Read these off the array that follows. Counting starts at 1.
1) Read off the entry at row 1, column 1.
2) Read off the entry at row 2, column 1.
3) Read off the entry in row 1 and column 2.
4) Read off the entry in row 1 and column 3.
5) Read off the entry at row 3, column 3.
6) Read off the entry in row 3 and column 1.
[[140, 106, 144, 147, 106, 126, 140, 114, 148, 149, 133, 131],
 [135, 133, 136, 109, 131, 111, 132, 110, 142, 142, 132, 148],
 [148, 139, 132, 130, 142, 146, 125, 115, 136, 117, 147, 107],
 [118, 138, 142, 149, 139, 124, 141, 141, 150, 113, 137, 124],
 [113, 107, 126, 111, 132, 141, 131, 114, 140, 112, 119, 133],
 [146, 126, 135, 134, 143, 112, 143, 129, 136, 148, 111, 119],
 [136, 121, 114, 146, 131, 112, 125, 140, 130, 124, 123, 127],
 [121, 149, 122, 139, 112, 147, 107, 125, 150, 107, 148, 121],
 [124, 123, 147, 143, 118, 125, 142, 122, 122, 139, 138, 146],
 [119, 123, 132, 142, 108, 109, 126, 121, 142, 117, 122, 119],
 [116, 138, 132, 127, 144, 139, 123, 116, 107, 137, 129, 146],
 [131, 144, 110, 144, 114, 123, 139, 144, 146, 109, 116, 147],
 [130, 124, 109, 129, 143, 148, 112, 124, 141, 141, 133, 120],
 [118, 146, 140, 114, 121, 137, 147, 150, 150, 107, 146, 141]]
1) 140
2) 135
3) 106
4) 144
5) 132
6) 148

grid =
[[127 149 147 128 137 118]
 [133 135 137 122 147 128]
 [134 141 140 116 139 143]
 [120 137 114 114 130 144]
 [131 140 125 133 123 150]
 [111 136 135 122 136 108]
 [143 123 139 125 135 142]]
Counting starts at 1.
Give the entry in row 2 and column 3.
137
The entry in row 1 and column 2 -> 149
Give the minimum.
108
Give the entry in row 2 and column 1.
133
The top-right entry is 118
The entry in row 3 and column 2: 141
The entry in the bottom-left corner is 143
Give the entry in the top-left corner.
127
Give the entry at row 1, column 3.
147
The bottom entry of the column that holds the smallest entry -> 142
The entry just right of 120 is 137
Give the entry just left of the smallest entry.
136
Give the entry directly above the largest entry.
144

m =
[[116 106 114 127 125 121 127 122 127 127 119 107 123 121 111 125]
 [123 111 115 127 126 121 128 126 127 131 122 110 124 125 113 129]
 [115 103 111 128 125 120 131 122 127 125 118 104 122 120 108 127]
 [136 126 123 127 127 124 126 134 127 139 129 122 128 133 123 133]
 [117 119 119 129 129 124 145 123 129 113 121 122 125 122 123 133]]
Counting starts at 1.
The entry at row 2, column 1 -> 123
The entry in row 1 and column 3 is 114
The entry just left of the smallest entry is 115
The entry in row 2 and column 3 is 115
The entry in row 1 and column 2 -> 106
Give the bottom-left entry.
117
The entry directly above 139 -> 125
Give the entry just left of the largest entry.
124
The entry at row 1, column 1: 116
Give the entry just right of the largest entry.
123
The maximum is 145
Give the entry directly above the smallest entry.
111
Give the entry in the top-right corner.
125
Give the entry just right of 107.
123
The entry just left of 110 -> 122
The bottom entry of the column that holds the smallest entry is 119

Read these off the array that follows. Counting starts at 1.
1) The entry in row 1 and column 2?
2) The entry directly below 139?
3) The entry at row 2, column 1?
4) The top-left entry?
5) The entry directly above the centre entry?
6) The entry in row 3 and column 1?
7) The entry at row 2, column 2?
8) The entry in row 3 and column 3?
[[137 115 118 118 119 131 140]
 [123 132 136 132 136 139 120]
 [140 123 128 120 122 133 132]
 [123 141 119 130 136 133 131]
 [134 125 128 117 120 133 135]
 [113 131 127 144 136 124 116]
 [138 130 132 120 119 130 136]
 [121 143 115 138 136 121 118]
 [135 130 130 121 114 135 138]
 [110 123 129 148 138 114 107]
 [130 131 130 122 117 137 138]
 [116 136 103 136 141 108 110]
 [131 131 131 120 115 137 142]]
1) 115
2) 133
3) 123
4) 137
5) 144
6) 140
7) 132
8) 128

Read these off the array that follows. Indices start at 1.
1) Find the entry in row 1 and column 1.
2) Find the entry directly above 142.
3) Find the entry at row 2, column 1.
4) Find the entry in the top-right corner.
5) Find the entry at row 3, column 1.
[[112 111 133 137 110 114 141 116 147 105 135 117 120 113 104]
 [140 129 112 118 104 113 145 105 152 140 146 133 116 108 118]
 [153 111 107 114 154 143 148 136 129 127 122 147 135 152 111]
 [139 125 148 149 140 133 116 138 136 136 122 144 149 127 132]
 [140 128 154 107 154 137 134 112 115 113 152 130 142 121 144]
 [151 106 143 114 147 132 144 143 154 151 121 103 110 104 152]
 [143 136 135 117 134 123 117 109 129 117 129 144 136 105 141]
 [106 108 153 103 110 154 154 115 117 131 119 140 152 128 105]]
1) 112
2) 149
3) 140
4) 104
5) 153

Read these off the row that follows.
1) The 2nd entry from the right?
2) The 3rd entry from the right?
[116 157 121 156 116 134]
1) 116
2) 156

Questions about the row below.
1) Report the entry just right of the centre entry.
2) Report the entry just left of the smallest entry.
3) Report the entry just left of 125.
4) Report the entry just left of 149.
[153 118 139 109 149 125 144 129 112 137 101 150 119]
1) 129
2) 137
3) 149
4) 109
